Below is a small trained network, with its code and all its weights. Each question gives an input and a class and asks what happens when units are switched off, that is, made to give their printed mean instead of their output.

import numpy as np


def w(rows, s, z=0):
    codes = np.array(rows[::2]) - 128.0
    scale = np.full(codes.shape[1], s)
    scale[-1] = z or s
    return codes * scale


def norm(h):
    return h / np.sqrt((h * h).mean(-1, keepdims=True) + 1e-5)


def f(y):
    return np.maximum(y, 0)


def log_softmax(a):
    a = a - a.max(-1, keepdims=True)
    return a - np.log(np.exp(a).sum(-1, keepdims=True))


def net(x, mask):
    res = np.array(x, float).reshape(1, 4) / 4 @ E
    u = 0
    for l in range(3):
        y = f(norm(res) @ A[l][:, :-1].T + A[l][:, -1])
        res = res + np.where(mask[u : u + 6], y, B[l][:, -1]) @ B[l][:, :-1]
        u += 6
    return log_softmax(norm(res)[-1] @ U[:, :-1].T + U[:, -1])


A, B = {}, {}
E = w([
[144,123,95,111,133,87,142,156,44,40],'x0',
[141,156,88,32,148,92,180,147,225,112],'x1',
[142,21,118,152,73,117,165,219,149,152],'x2',
[158,173,255,85,132,179,136,215,136,102],'x3',
],0.0094)
A[0] = w([
[141,115,112,121,136,105,162,152,52,2,1],'L0N1',
[110,121,144,219,88,142,73,82,50,125,49],'L0N2',
[105,133,109,152,109,132,146,142,147,94,67],'L0N3',
[112,106,196,146,110,135,93,120,105,127,88],'L0N4',
[142,169,119,131,199,128,110,105,142,125,112],'L0N5',
[116,144,158,150,77,209,100,94,195,203,11],'L0N6',
],0.0079,0.0096)
B[0] = w([
[161,121,115,37,132,7,9,181,2,168,187],'L0N1',
[157,88,111,168,212,150,142,153,123,100,252],'L0N2',
[130,147,132,152,110,104,102,112,159,92,128],'L0N3',
[131,126,109,140,193,151,167,172,149,105,185],'L0N4',
[120,71,145,129,54,102,119,118,159,77,195],'L0N5',
[138,92,176,86,180,13,101,99,86,185,171],'L0N6',
],0.009,0.004)
A[1] = w([
[141,188,157,122,187,168,111,56,85,84,89],'L1N1',
[146,62,141,171,4,135,171,194,114,166,43],'L1N2',
[56,119,60,145,79,129,116,79,105,159,1],'L1N3',
[130,169,254,97,105,181,105,198,92,113,35],'L1N4',
[101,245,136,134,112,152,88,43,108,127,23],'L1N5',
[104,147,170,151,102,186,116,113,176,222,59],'L1N6',
],0.0092,0.0076)
B[1] = w([
[79,49,135,153,20,95,105,187,198,82,220],'L1N1',
[10,134,133,148,61,108,57,119,185,35,216],'L1N2',
[201,204,94,156,119,159,208,126,77,160,164],'L1N3',
[219,244,53,167,66,175,244,93,106,194,253],'L1N4',
[10,55,145,140,40,100,105,186,187,92,165],'L1N5',
[149,128,144,82,130,23,67,162,2,137,175],'L1N6',
],0.0084,0.0054)
A[2] = w([
[99,100,183,128,151,109,109,76,182,255,53],'L2N1',
[135,106,33,137,130,98,100,88,70,165,77],'L2N2',
[121,109,190,201,147,240,106,85,63,149,3],'L2N3',
[100,82,38,205,129,120,178,18,151,118,22],'L2N4',
[147,140,100,22,214,112,184,120,227,113,70],'L2N5',
[135,104,110,136,76,131,116,163,114,61,162],'L2N6',
],0.0091,0.0042)
B[2] = w([
[167,157,166,18,160,32,91,130,35,95,184],'L2N1',
[199,196,181,103,135,133,199,170,147,178,238],'L2N2',
[111,41,20,115,191,181,85,105,128,91,177],'L2N3',
[158,205,192,99,75,197,161,192,139,121,250],'L2N4',
[105,46,80,254,215,193,62,105,52,121,221],'L2N5',
[85,123,168,84,156,103,104,18,191,190,255],'L2N6',
],0.0097,0.0066)
U = w([
[200,226,139,136,92,195,240,142,134,166,250],'0',
[152,124,149,68,149,3,87,135,19,142,102],'1',
[11,88,153,137,45,110,105,115,221,79,97],'2',
[115,53,75,225,234,199,110,132,89,114,34],'3',
],0.015,0.0012)

Each question gives the input, the list of numbers given to net, and the class t.
The units are the neurons (one row each of A and B). Each row of codes is followed by its name. A weight is (code - 128) times the scale printed after its matrix; where a second scale follows, it is the last column's (A, B and U).
mask holds one flag per neuron, layer by layer. A switched-off neuron (its flag False) gives its mean, the last column of its row in B, instead of its output. The means were averaged over made-up inputs and are rounded, as every weight is.
A unit's drop is (log p(t) with every unit on - log p(t) with that unit switched off) / (log p(t) with every unit on - log p(t) with every unit switched off).
The circuit of an input: a set's keep is (log p(t) with only the set's units on - log p(t) with every unit switched off) / (log p(t) with every unit on - log p(t) with every unit switched off). Starting from the 12 units with the biggest drops (on a tie, the unit counted first), units are removed one at a time, each time the one whose removal leaves the highest keep (on an exact tie, the one counted first), for as long as the keep stays at least 0.8.
circuit, biggest first: the units of the circuit, biggest drop first
k most important neurons: the k neurons with the biggest drops, biggest first
top k neurons in layer l: the k neurons of layer l with the biggest drops, biggest first
drop of u: that unit's drop, to one decimal
input [-7,-1,2,-5], class 1: circuit, biggest first	L2N1
input [5,2,-7,-6], class 2: circuit, biggest first	L1N5, L1N1
input [7,-4,8,0], class 2: 2 most important neurons	L1N2, L2N1
input [-1,-6,6,-6], class 0: 3 most important neurons	L2N4, L1N1, L2N2
input [-6,4,-6,5], class 1: 3 most important neurons	L1N6, L0N6, L1N2
input [1,-8,3,6], class 3: 4 most important neurons	L2N3, L0N2, L2N4, L2N2
input [6,-5,2,6], class 0: 3 most important neurons	L1N4, L2N1, L2N5
input [6,8,-3,-7], class 3: 2 most important neurons	L2N5, L1N4
input [0,5,-7,-8], class 0: 2 most important neurons	L2N4, L1N3
input [-4,4,4,-4], class 0: 2 most important neurons	L2N4, L1N1
input [0,5,-8,6], class 2: 2 most important neurons	L1N1, L1N5
input [8,-1,-8,-8], class 0: 4 most important neurons	L2N2, L2N4, L1N2, L1N3
input [-7,3,-7,-3], class 1: 3 most important neurons	L2N1, L0N6, L1N2
input [1,4,4,-1], class 2: most important neuron	L1N2
input [-2,-6,2,-8], class 0: 2 most important neurons	L2N4, L2N2
input [-8,-6,7,-6], class 1: 3 most important neurons	L2N1, L1N4, L0N6
input [-7,0,-7,5], class 1: top 2 neurons in layer 1	L1N6, L1N2
input [-3,3,7,-7], class 0: top 3 neurons in layer 1	L1N1, L1N3, L1N5
input [-7,7,-7,4], class 1: top 3 neurons in layer 0	L0N2, L0N6, L0N4
input [-6,-2,8,2], class 2: top neuron in layer 1	L1N2
input [5,7,-2,-1], class 3: drop of L2N5	1.0
input [-6,-2,3,0], class 1: drop of L0N6	0.0
input [1,8,0,2], class 3: drop of L2N5	0.4
input [-4,7,-5,-5], class 3: drop of L1N4	0.2
